Both labels of each row
[ -4.2  14.1   5.6  -8.7   2.5  -0.9 -13.6 -16.0  -7.4  -1.3  -0.3  20.4
  -0.9  -0.1  -1.1  -4.8  -1.4   2.0  -0.1   9.2 -10.6  -1.0   1.0  -6.5
  -2.3   2.7  -1.6  10.2   1.6   4.6   2.2   9.1  -3.4   2.4 -12.6   5.0
  -3.0  -9.2  -1.7   5.5  -6.2  -3.9  -4.2   0.2  10.5 -28.6   4.2   3.7
  -6.0  -3.6  -9.2  -1.6   2.3] : Gabu & D
[  4.5 -10.5  -3.8  -4.2   9.3  -0.3   3.7   5.6  -0.9   3.7 -20.9   6.0
   0.1  -4.0   4.9   4.3  13.3  -9.1  17.7  10.1  -1.4   1.5   6.0   7.4
   1.9 -19.6  -2.0   0.9  -2.1  -0.7  -1.1  -4.9  26.6  -9.2   4.1  -0.1
  -8.0 -15.2  -4.9   2.3  -3.4 -11.1   5.6   3.7  -5.4   3.4  -2.8 -10.3
   0.5  10.2  -0.4   4.0  15.1] : Getu & X
[-13.4  53.3  -1.4 -11.6   6.7 -23.7   9.7  13.3  -2.9   1.3 -28.0  24.3
   8.1 -15.8 -12.9  17.8  -6.2  -1.1  22.5  65.5 -39.1  -1.2  -1.4   2.6
   4.7  -7.3  18.1   9.1  15.6   5.9   6.0   6.7 -14.6 -10.4  22.3  -8.7
  -2.4  -1.8  -4.6 -12.2   1.7  -2.6   2.0  -9.4  16.1  25.5   3.0 -32.9
   2.9  10.9   0.6  -3.5   7.4] : Gabu & D
[ -2.3  47.7  -5.0  -7.0  -5.8 -10.4  -6.8  -5.3  -4.6  -4.1  11.0  21.4
   6.3 -10.5 -12.5  -3.9  -2.3   4.7 -10.8  13.5   3.6  -3.0   5.5  -5.0
  -2.7   6.7  -9.7  -8.6   4.8   5.8   0.8  16.5 -28.9  -5.7 -13.5  17.3
  -1.8 -22.6  -9.4  -0.2   7.0  10.1  -6.2   2.2  -6.6   1.8  -2.5  -2.0
   4.4   3.9   4.0  10.6  23.4] : Lomi & X
[ -0.3  44.9   5.9 -10.7   2.8  -4.8  -3.5   0.8  -0.2   3.2 -13.1   4.8
   0.2   2.6 -13.2   1.6  -0.2  -1.6  10.4  11.8  18.7  -1.1   5.6   5.1
   3.0  -8.1   0.1   5.8   6.5  -7.3  -8.4   7.6 -19.3   8.8  -5.0  -5.0
  -6.7 -13.1  -1.9   1.2   6.1  -1.3  -2.2   3.4   0.1   9.1   5.5  -6.2
  12.8   4.3   5.9   0.8  13.7] : Gabu & X
[  4.4  80.6   4.7  -6.8 -12.4 -13.0  -1.2   3.2  17.1  -7.7   8.1  46.7
  -4.2  -6.2 -14.0  -2.9  -2.1  -1.4  -1.1  28.2  10.2  -6.4  -4.0 -15.9
  -0.6  16.1   1.8   2.5   8.4 -10.0   6.5  39.9 -36.3  -8.9 -26.3  23.3
  -1.6 -17.1  -1.6   5.3   6.0   5.8  -6.7  -0.5  -6.1  13.5  -1.5  -0.3
   2.4   5.1  -2.0   4.0  11.0] : Lomi & X
[ -3.0   3.5  -1.2  10.8   2.3   0.6   3.8  -2.7  -4.7   1.1  -6.6   8.6
  -2.1   2.5  -6.0  -1.0   5.5   1.5   2.7   4.6 -25.8   2.7   6.6   4.0
   3.3  -8.8   2.7   1.1 -11.8   0.5  -0.6   4.6 -24.2  12.3  -4.5   1.5
  -1.3 -25.9  -2.1  -5.9   4.3   0.6  -2.3   2.5  12.3  10.7   4.6   0.4
   0.8  -1.8  -1.7  -6.6  -7.6] : Gabu & N
[ -9.1  23.2  -2.8  -8.0  -4.2 -20.6  -5.7  16.6  -1.7  -5.9 -29.6  22.2
   0.0  -8.3  -5.0   4.4  -2.7  11.9  13.3  25.8 -21.9  -1.8  -0.6  -5.5
   0.3 -10.7  -3.3  -4.8   0.7  -8.8   6.8  11.1   1.0 -12.0  -1.1  -5.8
   0.9 -19.1  -1.4  -0.7   8.6   3.2  -1.4   0.6  -3.0   9.4   5.2  -4.7
   4.3  -2.5  13.1  -1.2  17.1] : Gabu & H
[  3.5  18.8   4.2   3.7   5.7   0.0   0.9  -3.0  -4.5   0.9  -0.2  -2.2
  -3.1  -0.1   2.9   3.3  -1.0   2.6   1.3  13.5 -19.1  -0.9  -4.8  -8.7
  -4.4  -6.6   6.6  10.3   5.8   1.1   5.2  -0.7 -13.3   0.9  -8.1   6.1
  10.1   1.5  -1.3  -1.7  -3.3   1.0   3.9   6.0  15.1   5.7   4.8   1.2
  -0.6  16.1 -13.5 -12.9 -17.2] : Gabu & N
[ -6.3  48.3   3.0  -7.5   1.2 -11.6   2.1   6.1  -2.4  -8.9   1.3  20.7
  -3.8  -5.5 -14.2  -5.7  -1.0  -9.9  10.1  17.6 -10.7  -2.9   3.6  -0.1
  -5.0  -3.1  -0.6   3.5   1.1  11.1   5.9   9.2  -9.7  -9.6 -15.6   9.0
   3.4 -14.2  -7.4  11.5  -1.6  -3.4  -6.6   8.1   5.2  14.4   9.6  -4.8
   1.0   0.9  12.4  -1.0   2.0] : Gabu & H
